Below is a small trained network, with its code and all its weights. Each question gives an input and a class and asks what happens when units are switched off, that is, made to give their printed mean instead of their output.

import numpy as np


def w(rows, s, z=0):
    codes = np.array(rows[::2]) - 128.0
    scale = np.full(codes.shape[1], s)
    scale[-1] = z or s
    return codes * scale


def f(y):
    return np.maximum(y, 0)


def log_softmax(a):
    a = a - a.max(-1, keepdims=True)
    return a - np.log(np.exp(a).sum(-1, keepdims=True))


def net(x, mask):
    res = np.array(x, float).reshape(1, 7) / 4 @ E
    y = f(res @ A[0][:, :-1].T + A[0][:, -1])
    res = res + np.where(mask, y, B[0][:, -1]) @ B[0][:, :-1]
    return log_softmax(res[-1] @ U[:, :-1].T + U[:, -1])


A, B = {}, {}
E = w([
[126,124,122],'x0',
[164,216,247],'x1',
[128,126,126],'x2',
[254,16,190],'x3',
[130,126,122],'x4',
[129,130,127],'x5',
[232,206,25],'x6',
],0.0065)
A[0] = w([
[71,85,152,75],'neuron 1',
[95,124,179,140],'neuron 2',
[31,119,171,118],'neuron 3',
[202,88,96,171],'neuron 4',
[107,9,39,205],'neuron 5',
[71,74,155,61],'neuron 6',
[44,149,115,85],'neuron 7',
[187,78,131,54],'neuron 8',
[93,203,74,78],'neuron 9',
[203,53,148,70],'neuron 10',
[84,62,174,105],'neuron 11',
[49,180,53,94],'neuron 12',
[41,172,131,35],'neuron 13',
[147,168,159,254],'neuron 14',
[205,27,130,43],'neuron 15',
[190,176,56,41],'neuron 16',
[178,224,211,250],'neuron 17',
[193,184,114,87],'neuron 18',
[48,93,210,79],'neuron 19',
[150,109,142,128],'neuron 20',
[197,45,176,103],'neuron 21',
[82,90,41,176],'neuron 22',
],0.011,0.0053)
B[0] = w([
[213,158,50,165],'neuron 1',
[153,95,98,173],'neuron 2',
[192,87,127,195],'neuron 3',
[101,119,169,187],'neuron 4',
[71,79,155,233],'neuron 5',
[189,132,82,167],'neuron 6',
[112,214,146,175],'neuron 7',
[151,216,139,158],'neuron 8',
[145,151,173,186],'neuron 9',
[132,191,150,183],'neuron 10',
[177,161,75,185],'neuron 11',
[142,154,184,206],'neuron 12',
[192,218,205,168],'neuron 13',
[94,2,131,210],'neuron 14',
[131,173,135,185],'neuron 15',
[225,77,67,175],'neuron 16',
[90,57,135,255],'neuron 17',
[158,106,96,173],'neuron 18',
[178,94,70,199],'neuron 19',
[121,165,156,150],'neuron 20',
[121,211,200,201],'neuron 21',
[115,85,154,207],'neuron 22',
],0.0072,0.0093)
U = w([
[232,132,56,12],'0',
[100,245,202,2],'1',
[80,114,144,248],'2',
[86,113,140,232],'3',
[92,122,135,204],'4',
[40,71,158,74],'5',
],0.012,0.0054)

Each question gives the input, the list of numbers given to net, and the class t.
The units are the neurons (one row each of A and B). Each row of codes is followed by its name. A weight is (code - 128) times the scale printed after its matrix; where a second scale follows, it is the last column's (A, B and U).
mask holds one flag per neuron, in row order. A switched-off neuron (its flag False) gives its mean, the last column of its row in B, instead of its output. The means were averaged over made-up inputs and are rounded, as every weight is.
A unit's drop is (log p(t) with every unit on - log p(t) with that unit switched off) / (log p(t) with every unit on - log p(t) with every unit switched off).
The circuit of an input: a set's keep is (log p(t) with only the set's units on - log p(t) with every unit switched off) / (log p(t) with every unit on - log p(t) with every unit switched off). Starting from the 12 units with the biggest drops (on a tie, the unit counted first), units are removed one at a time, each time the one whose removal leaves the highest keep (on an exact tie, the one counted first), for as long as the keep stays at least 0.8.
circuit, biggest first: the units of the circuit, biggest drop first
most important unit: the unit with the biggest drop
top k neurons: the k neurons with the biggest drops, biggest first
drop of u: that unit's drop, to one decimal
input [-5,-8,-8,6,-3,2,5], class 2: most important unit => neuron 5
input [-2,7,-3,-2,3,-1,5], class 5: circuit, biggest first => [neuron 17; neuron 14]
input [6,-4,-7,4,5,-5,6], class 2: circuit, biggest first => [neuron 5; neuron 4]
input [0,1,8,5,8,7,5], class 2: circuit, biggest first => [neuron 4; neuron 19]
input [-6,4,5,6,-6,4,2], class 1: top 3 neurons => [neuron 21; neuron 10; neuron 8]
input [6,5,5,5,3,-3,-7], class 0: top 2 neurons => [neuron 19; neuron 11]
input [7,8,0,-1,-1,-3,2], class 5: top 2 neurons => [neuron 17; neuron 14]
input [-6,8,-2,1,-2,-6,1], class 5: top 2 neurons => [neuron 17; neuron 14]
input [-1,8,-2,-5,-5,-7,8], class 0: top 3 neurons => [neuron 16; neuron 18; neuron 5]
input [-4,6,4,-6,7,8,4], class 3: top 3 neurons => [neuron 17; neuron 14; neuron 21]
input [8,4,6,-8,5,-5,-6], class 1: top 2 neurons => [neuron 13; neuron 7]
input [-4,6,1,-8,-3,-8,8], class 0: top 2 neurons => [neuron 16; neuron 18]
input [-4,0,6,-7,5,-2,-6], class 1: top 4 neurons => [neuron 13; neuron 7; neuron 12; neuron 16]
input [-8,7,-7,5,8,1,5], class 3: most important unit => neuron 17
input [-2,-7,-4,5,-8,6,5], class 3: top 2 neurons => [neuron 5; neuron 4]
input [-6,-6,3,4,-8,6,-8], class 0: drop of neuron 11 => 0.2
input [4,-3,-6,2,3,-3,5], class 2: drop of neuron 6 => 0.2
input [-5,-5,1,6,3,4,-1], class 1: drop of neuron 15 => 0.1
